Here is a tiny trained network, its code and every weight. The questions are about switching its units off for an input and a class, where a switched-off unit gives its printed mean instead of its output.

import numpy as np


def w(rows, s, z=0):
    codes = np.array(rows[::2]) - 128.0
    scale = np.full(codes.shape[1], s)
    scale[-1] = z or s
    return codes * scale


def norm(h):
    return h / np.sqrt((h * h).mean(-1, keepdims=True) + 1e-5)


def f(y):
    return y / 2 * (1 + np.tanh(0.7978845608 * (y + 0.044715 * y**3)))


def log_softmax(a):
    a = a - a.max(-1, keepdims=True)
    return a - np.log(np.exp(a).sum(-1, keepdims=True))


def net(x, mask):
    res = np.array(x, float).reshape(1, 7) / 4 @ E
    u = 0
    for l in range(3):
        y = f(norm(res) @ A[l][:, :-1].T + A[l][:, -1])
        res = res + np.where(mask[u : u + 10], y, B[l][:, -1]) @ B[l][:, :-1]
        u += 10
    return log_softmax(norm(res)[-1] @ U[:, :-1].T + U[:, -1])


A, B = {}, {}
E = w([
[215,138,183],'x0',
[192,3,68],'x1',
[228,170,227],'x2',
[163,60,105],'x3',
[225,178,173],'x4',
[149,189,71],'x5',
[136,57,183],'x6',
],0.0039)
A[0] = w([
[79,156,66,51],'L0N1',
[139,36,94,209],'L0N2',
[37,127,103,94],'L0N3',
[255,61,83,132],'L0N4',
[130,144,114,75],'L0N5',
[118,123,102,7],'L0N6',
[138,142,43,89],'L0N7',
[113,136,130,122],'L0N8',
[130,174,143,36],'L0N9',
[80,39,149,75],'L0N10',
],0.0098,0.002)
B[0] = w([
[122,82,140,176],'L0N1',
[79,225,109,233],'L0N2',
[71,91,254,198],'L0N3',
[9,199,121,254],'L0N4',
[167,129,156,121],'L0N5',
[129,87,123,116],'L0N6',
[147,70,54,169],'L0N7',
[208,97,75,129],'L0N8',
[197,137,140,130],'L0N9',
[157,171,125,185],'L0N10',
],0.006,0.0044)
A[1] = w([
[141,125,83,76],'L1N1',
[169,188,132,232],'L1N2',
[97,187,107,133],'L1N3',
[137,138,81,249],'L1N4',
[87,117,89,76],'L1N5',
[3,240,128,118],'L1N6',
[130,140,56,247],'L1N7',
[83,40,101,254],'L1N8',
[235,152,148,14],'L1N9',
[69,154,107,33],'L1N10',
],0.012,0.0018)
B[1] = w([
[161,178,132,126],'L1N1',
[154,55,84,156],'L1N2',
[66,117,146,167],'L1N3',
[45,176,197,142],'L1N4',
[101,156,119,150],'L1N5',
[170,120,73,254],'L1N6',
[81,254,147,152],'L1N7',
[144,187,187,166],'L1N8',
[99,151,55,143],'L1N9',
[69,83,123,162],'L1N10',
],0.0078,0.013)
A[2] = w([
[75,122,149,226],'L2N1',
[65,68,144,235],'L2N2',
[155,73,161,211],'L2N3',
[179,249,21,240],'L2N4',
[167,183,114,47],'L2N5',
[164,116,156,33],'L2N6',
[209,116,211,120],'L2N7',
[54,170,106,136],'L2N8',
[87,211,93,222],'L2N9',
[110,82,143,2],'L2N10',
],0.013,0.0028)
B[2] = w([
[255,210,67,169],'L2N1',
[206,211,48,166],'L2N2',
[124,46,42,136],'L2N3',
[79,36,176,254],'L2N4',
[124,146,233,135],'L2N5',
[113,167,239,123],'L2N6',
[104,63,67,146],'L2N7',
[123,133,43,210],'L2N8',
[194,98,239,228],'L2N9',
[121,156,139,121],'L2N10',
],0.0075,0.012)
U = w([
[226,227,51,124],'0',
[145,82,219,136],'1',
[174,108,94,135],'2',
[80,247,190,3],'3',
[140,176,97,130],'4',
],0.012,0.003)

Each question gives the input, the list of numbers given to net, and the class t.
The units are the neurons (one row each of A and B). Each row of codes is followed by its name. A weight is (code - 128) times the scale printed after its matrix; where a second scale follows, it is the last column's (A, B and U).
mask holds one flag per neuron, layer by layer. A switched-off neuron (its flag False) gives its mean, the last column of its row in B, instead of its output. The means were averaged over made-up inputs and are rounded, as every weight is.
A unit's drop is (log p(t) with every unit on - log p(t) with that unit switched off) / (log p(t) with every unit on - log p(t) with every unit switched off).
The circuit of an input: a set's keep is (log p(t) with only the set's units on - log p(t) with every unit switched off) / (log p(t) with every unit on - log p(t) with every unit switched off). Starting from the 12 units with the biggest drops (on a tie, the unit counted first), units are removed one at a time, each time the one whose removal leaves the highest keep (on an exact tie, the one counted first), for as long as the keep stays at least 0.8.
units of the circuit, in order: the units of the circuit, biggest drop first
unit that matters most: the unit with the biggest drop
top k neurons: the k neurons with the biggest drops, biggest first
top k neurons in layer l: the k neurons of layer l with the biggest drops, biggest first
drop when u is switched off: that unit's drop, to one decimal
input [6,6,5,3,-5,4,-2], class 4: unit that matters most => L0N4
input [-1,-4,-2,-4,-1,6,-3], class 1: units of the circuit, in order => L2N4, L2N9
input [5,4,6,-2,-8,-6,-8], class 4: top 3 neurons => L1N8, L1N10, L1N3
input [5,0,-2,5,-5,5,7], class 4: units of the circuit, in order => L0N4, L0N2
input [8,-7,-8,6,4,-4,2], class 4: units of the circuit, in order => L1N7, L2N9, L1N8
input [-4,8,-7,1,-3,3,-6], class 3: units of the circuit, in order => L1N7, L1N8, L1N2, L1N6
input [2,-3,6,-5,2,-5,7], class 2: top 2 neurons => L2N7, L2N9
input [-1,5,-5,-7,1,-2,-1], class 0: top 3 neurons => L0N3, L1N10, L2N8
input [-7,-2,6,-5,-1,-7,3], class 2: top 4 neurons => L0N4, L1N3, L1N10, L1N4
input [-8,-7,7,0,7,-7,-2], class 1: top 2 neurons in layer 1 => L1N9, L1N10
input [2,0,-6,-7,5,2,3], class 2: top 2 neurons => L1N7, L1N8
input [4,0,8,-2,-7,8,8], class 2: top 2 neurons in layer 1 => L1N7, L1N2
input [8,6,-2,2,0,0,3], class 4: top 2 neurons => L0N4, L1N10
input [6,8,-3,-5,3,-8,-6], class 4: units of the circuit, in order => L0N4
input [2,1,-8,6,-8,8,4], class 0: top 2 neurons => L0N3, L2N1
input [2,-1,0,7,-1,-5,-2], class 4: top 4 neurons in layer 1 => L1N8, L1N3, L1N10, L1N6
input [-3,-2,-6,6,1,-2,-7], class 0: top 2 neurons in layer 0 => L0N3, L0N1
input [-8,-8,-1,-4,3,3,1], class 0: top 4 neurons in layer 0 => L0N3, L0N10, L0N2, L0N1
input [-4,5,-3,-1,2,4,4], class 3: top 3 neurons in layer 1 => L1N7, L1N2, L1N4
input [-4,7,-8,8,-5,6,-7], class 3: top 2 neurons => L1N7, L1N8
input [1,2,5,8,-3,-1,2], class 4: top neuron => L1N10
input [7,6,-5,-4,2,6,-8], class 3: top 2 neurons => L1N7, L1N4
input [8,-2,-4,-8,-8,-2,-8], class 0: drop when L0N3 is switched off => 0.4
input [5,-1,-3,0,-3,8,-4], class 3: drop when L1N4 is switched off => 0.3
input [3,7,2,-7,5,1,-5], class 1: drop when L1N1 is switched off => 0.0
input [6,1,-7,-5,-5,2,-2], class 0: drop when L0N3 is switched off => 1.2
input [-5,1,-5,-1,6,-1,-8], class 3: unit that matters most => L1N6
input [0,6,-2,-3,-4,4,0], class 3: top 3 neurons in layer 1 => L1N7, L1N8, L1N2
